Here is a tiny trained network, its code and every weight. The questions are about switching its units off for an input and a class, where a switched-off unit gives its printed mean instead of its output.

import numpy as np


def w(rows, s, z=0):
    codes = np.array(rows[::2]) - 128.0
    scale = np.full(codes.shape[1], s)
    scale[-1] = z or s
    return codes * scale


def f(y):
    return np.maximum(y, 0)


def log_softmax(a):
    a = a - a.max(-1, keepdims=True)
    return a - np.log(np.exp(a).sum(-1, keepdims=True))


def net(x, mask):
    res = np.array(x, float).reshape(1, 8) / 4 @ E
    y = f(res @ A[0][:, :-1].T + A[0][:, -1])
    res = res + np.where(mask, y, B[0][:, -1]) @ B[0][:, :-1]
    return log_softmax(res[-1] @ U[:, :-1].T + U[:, -1])


A, B = {}, {}
E = w([
[137,174,59,76,101,71,142,117,146],'x0',
[53,163,202,163,51,226,168,123,83],'x1',
[140,102,99,155,144,121,58,176,29],'x2',
[143,227,70,182,54,122,160,101,197],'x3',
[165,79,64,54,218,202,99,193,97],'x4',
[88,162,29,125,164,250,202,129,230],'x5',
[5,138,19,254,135,71,135,192,179],'x6',
[208,223,200,156,213,184,77,13,160],'x7',
],0.008)
A[0] = w([
[198,102,223,60,182,130,89,73,117,120],'N0',
[117,95,50,117,175,143,146,167,160,114],'N1',
[126,113,108,151,128,124,134,110,150,136],'N2',
[65,92,135,149,131,103,110,152,102,33],'N3',
[144,88,115,74,114,96,157,131,174,121],'N4',
[158,130,74,104,166,148,134,157,144,75],'N5',
[131,133,133,164,156,31,80,99,144,115],'N6',
[116,115,218,114,133,198,167,85,146,148],'N7',
[116,143,61,139,147,152,161,178,124,99],'N8',
[129,185,105,113,91,150,174,61,200,118],'N9',
[192,190,119,179,177,147,108,63,163,148],'N10',
[213,119,106,23,131,137,111,134,122,122],'N11',
[132,117,143,124,118,204,168,138,126,2],'N12',
[169,194,128,176,142,140,83,68,160,128],'N13',
[133,208,106,117,105,136,186,49,207,118],'N14',
[110,148,178,127,111,179,153,141,107,111],'N15',
[105,97,20,99,209,138,141,191,181,168],'N16',
[204,126,109,5,141,159,123,161,104,131],'N17',
[126,127,111,113,137,124,111,164,117,64],'N18',
[133,195,104,132,120,132,175,59,189,111],'N19',
[125,90,103,93,72,112,168,130,138,106],'N20',
[102,150,168,145,93,137,83,108,98,70],'N21',
],0.014,0.005)
B[0] = w([
[172,110,163,78,239,168,78,68,108,250],'N0',
[77,93,79,138,156,97,138,112,167,196],'N1',
[144,133,121,124,139,130,121,142,120,154],'N2',
[148,155,78,97,112,148,138,120,157,167],'N3',
[156,140,155,139,131,48,159,157,120,170],'N4',
[116,97,99,141,155,84,140,89,153,170],'N5',
[154,221,123,166,57,94,173,158,107,196],'N6',
[126,144,119,222,164,101,93,205,52,217],'N7',
[99,105,117,89,139,194,44,151,156,184],'N8',
[106,180,146,91,58,194,184,97,75,231],'N9',
[189,183,60,105,166,138,182,147,199,226],'N10',
[127,142,79,181,180,111,74,147,54,210],'N11',
[122,173,106,151,119,144,148,193,109,162],'N12',
[189,175,125,81,187,137,165,177,154,213],'N13',
[117,217,125,98,37,180,223,50,99,248],'N14',
[101,115,120,180,186,77,108,127,87,178],'N15',
[84,86,2,124,163,97,104,175,202,236],'N16',
[120,125,138,180,183,77,85,89,69,217],'N17',
[127,158,137,124,107,118,129,101,117,146],'N18',
[116,165,112,92,122,168,188,101,109,225],'N19',
[143,132,164,119,154,91,127,176,148,173],'N20',
[152,117,85,121,159,141,178,131,91,172],'N21',
],0.013,0.019)
U = w([
[119,122,86,177,131,94,121,152,132,144],'0',
[169,143,191,75,58,93,174,144,173,101],'1',
[102,126,201,184,96,155,167,158,126,3],'2',
[124,128,190,136,120,154,71,102,63,97],'3',
[205,171,131,100,164,186,137,100,131,151],'4',
[80,60,107,88,140,166,82,114,199,76],'5',
[109,172,109,117,4,167,202,91,132,210],'6',
[133,51,129,70,165,134,122,69,119,81],'7',
],0.015,0.0068)

Each question gives the input, the list of numbers given to net, and the class t.
The units are the neurons (one row each of A and B). Each row of codes is followed by its name. A weight is (code - 128) times the scale printed after its matrix; where a second scale follows, it is the last column's (A, B and U).
mask holds one flag per neuron, in row order. A switched-off neuron (its flag False) gives its mean, the last column of its row in B, instead of its output. The means were averaged over made-up inputs and are rounded, as every weight is.
A unit's drop is (log p(t) with every unit on - log p(t) with that unit switched off) / (log p(t) with every unit on - log p(t) with every unit switched off).
The circuit of an input: a set's keep is (log p(t) with only the set's units on - log p(t) with every unit switched off) / (log p(t) with every unit on - log p(t) with every unit switched off). Starting from the 12 units with the biggest drops (on a tie, the unit counted first), units are removed one at a time, each time the one whose removal leaves the highest keep (on an exact tie, the one counted first), for as long as the keep stays at least 0.8.
units of the circuit, in order: the units of the circuit, biggest drop first
most important unit: the unit with the biggest drop
k most important neurons: the k neurons with the biggest drops, biggest first
drop of u: that unit's drop, to one decimal
input [-8,4,5,7,-2,-4,-1,1], class 0: most important unit : N0
input [-8,2,0,-7,4,-2,-2,-7], class 3: 2 most important neurons : N10, N16
input [-7,-7,1,3,5,1,-5,-2], class 7: 3 most important neurons : N0, N7, N6
input [8,0,6,-8,-1,-2,6,2], class 0: 3 most important neurons : N14, N9, N19
input [1,-6,0,8,5,8,3,0], class 5: 3 most important neurons : N16, N8, N1
input [2,8,1,4,-1,-5,-4,-6], class 0: 3 most important neurons : N14, N0, N9
input [3,-2,8,7,-3,-6,-4,-2], class 0: 2 most important neurons : N14, N9
input [-8,8,-6,-1,4,5,4,4], class 6: 3 most important neurons : N0, N14, N9
input [7,-2,8,5,-8,-3,-4,-5], class 1: 2 most important neurons : N14, N9
input [-4,-3,-6,6,4,-7,2,-6], class 0: 4 most important neurons : N14, N9, N13, N19
input [-8,-6,-2,-5,1,3,-1,3], class 7: 2 most important neurons : N0, N14
input [5,-3,8,0,5,8,-2,-3], class 5: 3 most important neurons : N8, N16, N7
input [-6,3,-1,7,8,-7,7,-1], class 5: 2 most important neurons : N14, N7
input [6,1,1,-7,-7,-8,-7,-8], class 3: units of the circuit, in order : N10
input [-3,0,-8,-4,-2,1,-2,-1], class 3: drop of N10 : 0.3
input [7,-5,8,-2,8,-3,0,5], class 0: drop of N11 : 0.4
input [-6,8,3,-4,0,0,-8,4], class 3: drop of N21 : 0.0
input [4,-8,3,-2,-3,1,4,3], class 0: drop of N14 : 0.1
